Below is a small trained network, with its code and all its weights. Each question gives an input and a target symbol and asks what happens when units are switched off, that is, made to give their printed mean instead of their output.

import numpy as np


def w(rows, s, z=0):
    codes = np.array(rows[::2]) - 128.0
    scale = np.full(codes.shape[1], s)
    scale[-1] = z or s
    return codes * scale


def f(y):
    return y / 2 * (1 + np.tanh(0.7978845608 * (y + 0.044715 * y**3)))


def softmax(a):
    e = np.exp(a - a.max(-1, keepdims=True))
    return e / e.sum(-1, keepdims=True)


def log_softmax(a):
    a = a - a.max(-1, keepdims=True)
    return a - np.log(np.exp(a).sum(-1, keepdims=True))


def net(x, mask):
    ids = ['αβγδεζηθλμξστφψω'.index(c) for c in x.split()]
    T = len(ids)
    res = E[ids] + P[:T]
    u = 0
    for l in range(2):
        q, k, v = (res @ M[l].T for M in (Q, K, V))
        z = softmax(np.where(np.tri(T) > 0, q @ k.T / 2**0.5, -1e9)) @ v
        res = res + np.where(mask[u], z, O[l][:, -1]) @ O[l][:, :-1]
        u += 1
        y = f(res @ A[l][:, :-1].T + A[l][:, -1])
        res = res + np.where(mask[u : u + 12], y, B[l][:, -1]) @ B[l][:, :-1]
        u += 12
    return log_softmax(res[-1] @ U[:, :-1].T + U[:, -1])


Q, K, V, O, A, B = {}, {}, {}, {}, {}, {}
E = w([
[85,89,95,192,98,115,155,185,181,161,116],'α',
[193,177,191,174,119,125,131,94,127,170,144],'β',
[67,166,127,151,111,101,62,104,130,68,185],'γ',
[176,131,38,205,123,107,139,130,67,74,73],'δ',
[92,106,137,144,98,73,123,106,163,79,134],'ε',
[102,115,126,169,123,153,220,104,99,111,59],'ζ',
[127,146,128,231,184,162,94,155,174,192,170],'η',
[156,183,72,98,251,22,87,87,140,162,99],'θ',
[86,136,123,207,81,127,125,96,148,117,101],'λ',
[141,74,121,94,139,128,119,72,109,177,177],'μ',
[65,117,125,177,84,93,141,157,122,154,189],'ξ',
[112,136,48,190,130,110,187,168,141,109,167],'σ',
[110,106,110,154,75,101,171,78,129,130,134],'τ',
[95,93,94,132,155,70,187,181,192,92,132],'φ',
[191,87,43,158,108,166,128,184,151,140,96],'ψ',
[106,89,158,144,124,108,178,129,205,118,135],'ω',
],0.023)
P = w([
[4,107,171,92,145,144,178,173,173,67,200],'0',
[54,100,100,142,99,112,153,148,180,92,192],'1',
[82,110,101,134,103,116,142,130,171,106,178],'2',
[108,126,98,145,110,145,139,89,176,90,165],'3',
[132,133,94,159,115,154,141,73,170,88,143],'4',
[142,96,86,165,121,135,117,79,173,115,135],'5',
[150,73,98,168,139,127,103,83,188,122,131],'6',
[167,55,72,166,143,119,98,81,197,142,118],'7',
[172,35,86,182,163,124,90,71,199,149,109],'8',
[192,36,85,191,161,132,86,52,193,143,114],'9',
[200,20,103,215,185,139,91,42,184,143,107],'10',
[204,1,118,230,186,146,81,46,173,140,113],'11',
],0.007)
Q[0] = w([
[218,200,150,34,146,169,119,197,57,171,92],'L0H0',
[190,176,189,1,155,156,119,159,84,185,125],'L0H0',
],0.0096)
K[0] = w([
[30,155,130,116,48,127,194,166,145,105,133],'L0H0',
[2,123,167,142,18,137,193,160,132,89,185],'L0H0',
],0.0093)
V[0] = w([
[80,166,210,83,125,154,159,62,246,254,158],'L0H0',
[114,214,144,71,114,15,137,140,139,144,29],'L0H0',
],0.005)
O[0] = w([
[158,145,91,116,80,82,139,119,101,191,134,90],'L0H0',
[122,46,179,215,157,124,136,183,2,96,150,4],'L0H0',
],0.015,0.0038)
A[0] = w([
[141,81,106,168,104,155,204,133,100,159,83,157],'L0N0',
[96,124,134,165,132,181,130,136,103,158,178,62],'L0N1',
[60,136,145,118,164,134,132,127,183,127,163,137],'L0N2',
[140,130,103,97,84,181,91,152,160,81,67,53],'L0N3',
[223,122,113,109,114,183,127,143,118,185,135,253],'L0N4',
[108,87,115,154,148,99,254,140,187,186,61,237],'L0N5',
[113,107,136,81,114,137,166,113,187,168,129,208],'L0N6',
[91,122,208,134,81,70,98,105,111,132,143,54],'L0N7',
[174,151,76,102,135,156,86,145,177,175,145,232],'L0N8',
[141,101,126,134,171,124,105,126,158,94,215,180],'L0N9',
[109,167,138,105,151,29,142,129,144,131,94,113],'L0N10',
[82,191,188,172,117,68,125,102,133,112,207,158],'L0N11',
],0.0086,0.0029)
B[0] = w([
[83,137,154,161,146,207,164,51,135,28,154,165],'L0N0',
[120,154,75,135,97,254,16,189,87,136,114,141],'L0N1',
[164,111,3,195,126,175,131,162,125,51,117,193],'L0N2',
[87,107,145,76,119,176,152,177,151,170,196,175],'L0N3',
[162,77,211,138,192,122,87,155,194,135,83,168],'L0N4',
[124,181,192,162,64,131,113,113,102,42,194,245],'L0N5',
[140,158,124,98,87,146,52,73,87,139,127,238],'L0N6',
[103,53,95,213,93,156,167,70,167,213,114,141],'L0N7',
[119,83,204,177,96,166,174,135,69,169,207,247],'L0N8',
[208,169,134,115,151,121,192,90,119,181,189,176],'L0N9',
[17,192,121,115,143,174,192,113,122,178,158,163],'L0N10',
[144,99,97,186,79,63,138,142,153,149,105,179],'L0N11',
],0.0067,0.012)
Q[1] = w([
[172,80,170,79,189,77,101,185,39,147,96],'L1H0',
[136,237,161,102,2,110,127,40,149,202,185],'L1H0',
],0.0075)
K[1] = w([
[37,200,52,107,1,64,171,170,44,94,140],'L1H0',
[232,55,193,178,63,155,92,82,76,122,169],'L1H0',
],0.0053)
V[1] = w([
[173,183,142,183,146,191,159,233,143,200,133],'L1H0',
[123,43,145,3,185,177,130,114,141,179,113],'L1H0',
],0.0054)
O[1] = w([
[118,255,143,212,231,206,211,156,224,198,215,254],'L1H0',
[15,121,67,155,83,159,203,100,143,78,159,114],'L1H0',
],0.0075,0.0015)
A[1] = w([
[144,133,220,125,79,110,27,144,142,112,78,26],'L1N0',
[204,84,29,126,170,87,223,98,49,135,208,186],'L1N1',
[97,102,45,140,198,2,89,113,183,129,60,20],'L1N2',
[146,68,104,179,104,104,113,117,77,168,8,126],'L1N3',
[175,129,182,5,97,49,159,151,158,77,70,252],'L1N4',
[169,184,135,123,210,150,71,113,108,180,173,103],'L1N5',
[105,69,40,177,90,176,161,138,161,92,115,132],'L1N6',
[192,110,109,110,124,79,53,206,43,108,210,136],'L1N7',
[138,76,112,153,172,133,187,122,183,106,176,81],'L1N8',
[207,117,104,179,144,142,138,163,135,63,66,161],'L1N9',
[171,163,129,116,96,212,75,168,201,155,170,18],'L1N10',
[112,192,117,158,155,94,126,73,171,109,115,110],'L1N11',
],0.0079,0.0034)
B[1] = w([
[146,126,99,143,103,181,62,238,88,131,85,149],'L1N0',
[140,222,163,96,39,151,142,112,158,114,113,169],'L1N1',
[60,124,136,193,182,254,89,75,178,155,132,135],'L1N2',
[110,99,94,82,139,106,208,108,182,194,81,158],'L1N3',
[29,73,188,158,183,77,104,107,81,173,145,136],'L1N4',
[127,127,112,86,102,124,81,33,130,119,107,168],'L1N5',
[149,74,166,49,130,135,105,145,151,124,144,251],'L1N6',
[165,145,55,96,180,141,191,119,71,129,186,156],'L1N7',
[116,140,149,77,96,91,141,146,93,169,120,202],'L1N8',
[103,170,103,96,194,88,76,116,194,112,87,189],'L1N9',
[96,137,93,134,162,100,171,145,74,90,72,229],'L1N10',
[141,122,177,116,146,158,158,185,112,190,143,184],'L1N11',
],0.0096,0.015)
U = w([
[167,144,130,112,84,150,98,181,145,170,30,100],'α',
[144,112,164,79,155,183,153,201,120,196,150,103],'β',
[185,168,109,124,105,196,91,182,97,97,124,69],'γ',
[189,123,121,62,134,155,116,141,89,143,113,12],'δ',
[114,106,171,132,166,125,46,180,93,164,219,99],'ε',
[146,107,130,93,69,154,104,92,146,103,137,198],'ζ',
[65,192,109,137,160,125,119,104,99,142,107,149],'η',
[215,156,220,216,129,93,120,157,202,146,161,252],'θ',
[84,75,107,165,171,96,144,95,158,139,117,112],'λ',
[166,163,51,122,108,85,170,101,140,52,60,59],'μ',
[154,128,32,170,161,203,101,114,169,114,165,2],'ξ',
[107,121,149,71,115,1,160,138,103,143,64,34],'σ',
[135,142,132,131,155,21,141,127,113,89,161,178],'τ',
[175,109,38,131,133,79,173,144,138,135,136,140],'φ',
[96,153,146,127,126,132,95,125,84,88,76,66],'ψ',
[154,133,135,79,169,116,92,139,178,97,124,205],'ω',
],0.0076,0.003)

Each question gives the input, a string of symbols that net reads in full, and the target symbol t.
The units are the heads (2 rows each of Q, K, V and O) and the neurons (one row each of A and B). Each row of codes is followed by its name. A weight is (code - 128) times the scale printed after its matrix; where a second scale follows, it is the last column's (O, A, B and U).
mask holds one flag per unit, layer by layer, with each layer's heads first. A switched-off unit (its flag False) gives its mean, the last column of its rows in O or B, instead of its output. The means were averaged over made-up inputs and are rounded, as every weight is.
A unit's drop is (log p(t) with every unit on - log p(t) with that unit switched off) / (log p(t) with every unit on - log p(t) with every unit switched off).
The circuit of an input: a set's keep is (log p(t) with only the set's units on - log p(t) with every unit switched off) / (log p(t) with every unit on - log p(t) with every unit switched off). Starting from the 12 units with the biggest drops (on a tie, the unit counted first), units are removed one at a time, each time the one whose removal leaves the highest keep (on an exact tie, the one counted first), for as long as the keep stays at least 0.8.
circuit, biggest first: the units of the circuit, biggest drop first
unit that matters most: the unit with the biggest drop
k most important neurons: the k neurons with the biggest drops, biggest first
top k neurons in layer l: the k neurons of layer l with the biggest drops, biggest first
drop when u is switched off: that unit's drop, to one decimal
input μ ω λ λ ζ, target ζ: circuit, biggest first -> [L1H0, L1N10, L0N5]
input φ γ ε ε γ μ γ δ λ ζ, target ω: 2 most important neurons -> [L1N9, L0N8]
input ξ ψ τ λ ω, target β: 2 most important neurons -> [L1N11, L0N3]
input α γ γ μ η, target η: 4 most important neurons -> [L1N10, L0N8, L1N5, L1N6]
input γ λ λ γ λ λ ξ μ θ, target η: 2 most important neurons -> [L0N10, L1N6]
input ω η λ τ μ τ ψ γ μ λ λ, target ζ: circuit, biggest first -> [L1H0, L0H0, L0N6, L1N10]
input λ μ λ α δ δ α, target ω: circuit, biggest first -> [L0H0, L0N2, L1N9, L1N6]
input λ ζ θ λ τ λ μ, target δ: circuit, biggest first -> [L0H0, L1H0, L1N7, L1N5]
input λ γ ψ δ λ φ β μ λ ε ω, target ζ: 4 most important neurons -> [L0N8, L0N6, L0N4, L0N5]
input μ μ λ μ ε λ μ ξ γ ω, target ζ: most important neuron -> [L0N6]
input λ ω δ θ, target η: top 2 neurons in layer 1 -> [L1N6, L1N2]
input θ ξ σ, target γ: 2 most important neurons -> [L1N1, L0N1]
input α λ α ε φ, target τ: 2 most important neurons -> [L1N4, L0N5]
input ξ φ α μ σ φ α δ ψ, target β: 2 most important neurons -> [L0N3, L1N8]
input μ δ γ λ μ γ μ λ λ α ε, target ζ: circuit, biggest first -> [L1H0, L1N10, L0H0, L0N6]
input λ φ δ η α, target η: unit that matters most -> L1N10
input η ζ α β β θ ζ α λ δ ω, target θ: top 3 neurons in layer 1 -> [L1N10, L1N1, L1N5]
input θ τ μ ω μ δ ζ, target ψ: circuit, biggest first -> [L0H0, L0N0]
input γ γ τ δ ω η ψ α, target β: top 3 neurons in layer 1 -> [L1N6, L1N11, L1N8]
input β λ μ λ λ δ λ λ λ ω, target ω: top neuron in layer 1 -> [L1N9]
input γ λ λ γ γ ζ, target ψ: top 2 neurons in layer 1 -> [L1N4, L1N0]
input μ ε λ μ λ ξ ψ α λ γ λ, target β: top 2 neurons in layer 1 -> [L1N11, L1N6]
input γ δ ω ζ α λ α τ ε, target ω: 2 most important neurons -> [L0N2, L1N9]
input λ φ μ δ ξ ω λ γ ω ε ω, target ω: 3 most important neurons -> [L0N2, L1N9, L0N8]
input θ λ μ γ λ λ μ λ δ λ λ ψ, target ω: 3 most important neurons -> [L1N9, L0N0, L0N8]
input γ τ α, target γ: 2 most important neurons -> [L1N0, L0N5]
input γ α λ λ ω, target ε: 2 most important neurons -> [L1N4, L0N5]
input σ ζ λ λ γ, target ξ: unit that matters most -> L1H0
input γ λ φ λ δ φ τ μ δ η γ λ, target η: 4 most important neurons -> [L1N10, L0N8, L1N5, L1N6]
input η α β φ α λ ψ λ μ ω σ, target ζ: drop when L0N5 is switched off -> 0.0
